Here is a tiny trained network, its code and every weight. The questions are about switching its units off for an input and a class, where a switched-off unit gives its printed mean instead of its output.

import numpy as np


def w(rows, s, z=0):
    codes = np.array(rows[::2]) - 128.0
    scale = np.full(codes.shape[1], s)
    scale[-1] = z or s
    return codes * scale


def norm(h):
    return h / np.sqrt((h * h).mean(-1, keepdims=True) + 1e-5)


def f(y):
    return np.maximum(y, 0)


def log_softmax(a):
    a = a - a.max(-1, keepdims=True)
    return a - np.log(np.exp(a).sum(-1, keepdims=True))


def net(x, mask):
    res = np.array(x, float).reshape(1, 6) / 4 @ E
    u = 0
    for l in range(2):
        y = f(norm(res) @ A[l][:, :-1].T + A[l][:, -1])
        res = res + np.where(mask[u : u + 13], y, B[l][:, -1]) @ B[l][:, :-1]
        u += 13
    return log_softmax(norm(res)[-1] @ U[:, :-1].T + U[:, -1])


A, B = {}, {}
E = w([
[81,31,53,120,157,135,108,234],'x0',
[107,2,158,51,90,113,200,75],'x1',
[124,135,123,125,128,135,135,131],'x2',
[148,122,100,146,104,127,132,119],'x3',
[138,140,112,139,123,155,152,135],'x4',
[172,169,173,164,110,18,197,227],'x5',
],0.0091)
A[0] = w([
[149,138,157,154,119,67,178,200,154],'0.n0',
[142,128,167,155,111,84,170,163,138],'0.n1',
[157,249,160,173,133,130,75,73,254],'0.n2',
[130,169,101,178,151,146,45,190,130],'0.n3',
[108,136,107,132,114,134,102,156,163],'0.n4',
[128,90,131,102,121,129,165,115,136],'0.n5',
[125,179,110,138,116,102,116,152,31],'0.n6',
[111,134,163,100,159,140,127,134,39],'0.n7',
[156,159,171,148,99,73,199,110,60],'0.n8',
[138,164,177,129,111,128,169,53,144],'0.n9',
[139,91,130,120,140,126,122,141,16],'0.n10',
[133,138,132,167,132,175,81,114,95],'0.n11',
[143,151,147,124,127,159,129,50,113],'0.n12',
],0.016,0.0032)
B[0] = w([
[142,148,192,223,94,76,142,154,228],'0.n0',
[171,112,72,51,174,98,184,129,199],'0.n1',
[68,3,71,136,128,169,191,229,249],'0.n2',
[152,208,186,84,104,93,100,28,215],'0.n3',
[127,127,122,82,134,137,94,118,157],'0.n4',
[65,122,181,165,117,156,153,115,177],'0.n5',
[169,137,145,204,146,143,93,142,162],'0.n6',
[154,122,84,119,71,158,157,73,136],'0.n7',
[72,166,108,16,138,66,144,114,208],'0.n8',
[161,200,174,138,123,76,54,40,206],'0.n9',
[126,129,85,122,111,178,158,153,142],'0.n10',
[80,124,86,76,144,84,90,91,164],'0.n11',
[158,129,221,187,109,204,123,83,186],'0.n12',
],0.015)
A[1] = w([
[120,126,144,136,149,130,115,97,181],'1.n0',
[119,118,160,203,102,107,147,200,53],'1.n1',
[78,60,129,194,103,168,98,161,237],'1.n2',
[174,188,130,162,147,50,110,191,20],'1.n3',
[116,71,86,134,109,202,136,177,92],'1.n4',
[124,178,64,82,189,98,103,99,2],'1.n5',
[179,176,173,110,150,77,130,109,92],'1.n6',
[154,143,131,72,116,82,184,149,115],'1.n7',
[104,62,67,122,126,80,219,249,55],'1.n8',
[233,167,136,217,150,129,110,152,14],'1.n9',
[188,162,86,84,154,161,66,123,87],'1.n10',
[114,74,90,123,150,173,161,148,60],'1.n11',
[108,63,102,101,149,125,165,126,171],'1.n12',
],0.017,0.0016)
B[1] = w([
[213,141,127,232,129,105,182,249,161],'1.n0',
[190,144,173,153,127,126,155,84,185],'1.n1',
[119,166,79,64,135,71,132,155,203],'1.n2',
[21,97,70,72,82,213,30,97,206],'1.n3',
[71,127,75,89,111,112,95,198,183],'1.n4',
[180,123,167,117,175,121,216,132,160],'1.n5',
[115,47,18,144,155,189,140,221,216],'1.n6',
[182,184,119,93,188,98,76,124,206],'1.n7',
[169,116,247,231,97,193,176,50,248],'1.n8',
[31,125,92,93,100,75,115,184,156],'1.n9',
[141,138,156,81,165,37,195,105,147],'1.n10',
[99,106,103,124,142,118,23,135,174],'1.n11',
[145,164,66,156,107,171,77,147,187],'1.n12',
],0.016)
U = w([
[16,112,44,114,95,168,37,179,108],'0',
[152,119,254,244,102,199,189,45,236],'1',
[173,164,120,21,249,53,216,91,2],'2',
],0.011,0.00054)

Each question gives the input, the list of numbers given to net, and the class t.
The units are the neurons (one row each of A and B). Each row of codes is followed by its name. A weight is (code - 128) times the scale printed after its matrix; where a second scale follows, it is the last column's (A, B and U).
mask holds one flag per neuron, layer by layer. A switched-off neuron (its flag False) gives its mean, the last column of its row in B, instead of its output. The means were averaged over made-up inputs and are rounded, as every weight is.
A unit's drop is (log p(t) with every unit on - log p(t) with that unit switched off) / (log p(t) with every unit on - log p(t) with every unit switched off).
unit that matters most: the unit with the biggest drop
top k neurons: the k neurons with the biggest drops, biggest first
top k neurons in layer l: the k neurons of layer l with the biggest drops, biggest first
drop when u is switched off: that unit's drop, to one decimal
input [1,-7,-7,-7,5,-7], class 2: unit that matters most	0.n3
input [2,1,6,5,6,7], class 1: top 4 neurons	0.n9; 1.n8; 0.n3; 0.n0
input [-6,3,8,5,-3,6], class 2: top 2 neurons in layer 0	0.n8; 0.n1
input [-6,-6,5,1,7,0], class 0: top 4 neurons	0.n0; 1.n4; 0.n2; 1.n2
input [1,-4,3,3,3,0], class 2: top 2 neurons	0.n3; 0.n0
input [-6,0,3,8,5,0], class 0: top 2 neurons	0.n2; 0.n12
input [-5,0,6,2,5,-4], class 0: top 2 neurons	0.n3; 0.n2
input [1,-7,5,2,-8,-5], class 2: top 3 neurons	0.n3; 0.n11; 1.n8
input [1,6,4,5,-8,5], class 1: top 3 neurons	0.n3; 1.n8; 0.n9
input [2,5,-1,1,4,5], class 1: top 2 neurons	1.n8; 0.n3
input [0,-1,1,-6,-7,7], class 1: top 4 neurons	0.n9; 1.n8; 0.n3; 0.n0
input [0,-1,-3,-4,2,1], class 1: top 2 neurons in layer 0	0.n2; 0.n9
input [2,7,-8,4,-2,5], class 1: top 2 neurons	1.n8; 0.n3
input [-1,7,1,2,-6,2], class 2: unit that matters most	0.n2
input [-3,3,-2,5,7,8], class 2: top 2 neurons	0.n8; 0.n1
input [2,4,5,4,-6,3], class 1: drop when 0.n3 is switched off	0.4
input [-7,-8,-1,5,-5,-2], class 0: drop when 0.n2 is switched off	2.6
input [-6,7,6,0,-8,7], class 2: drop when 0.n8 is switched off	0.8
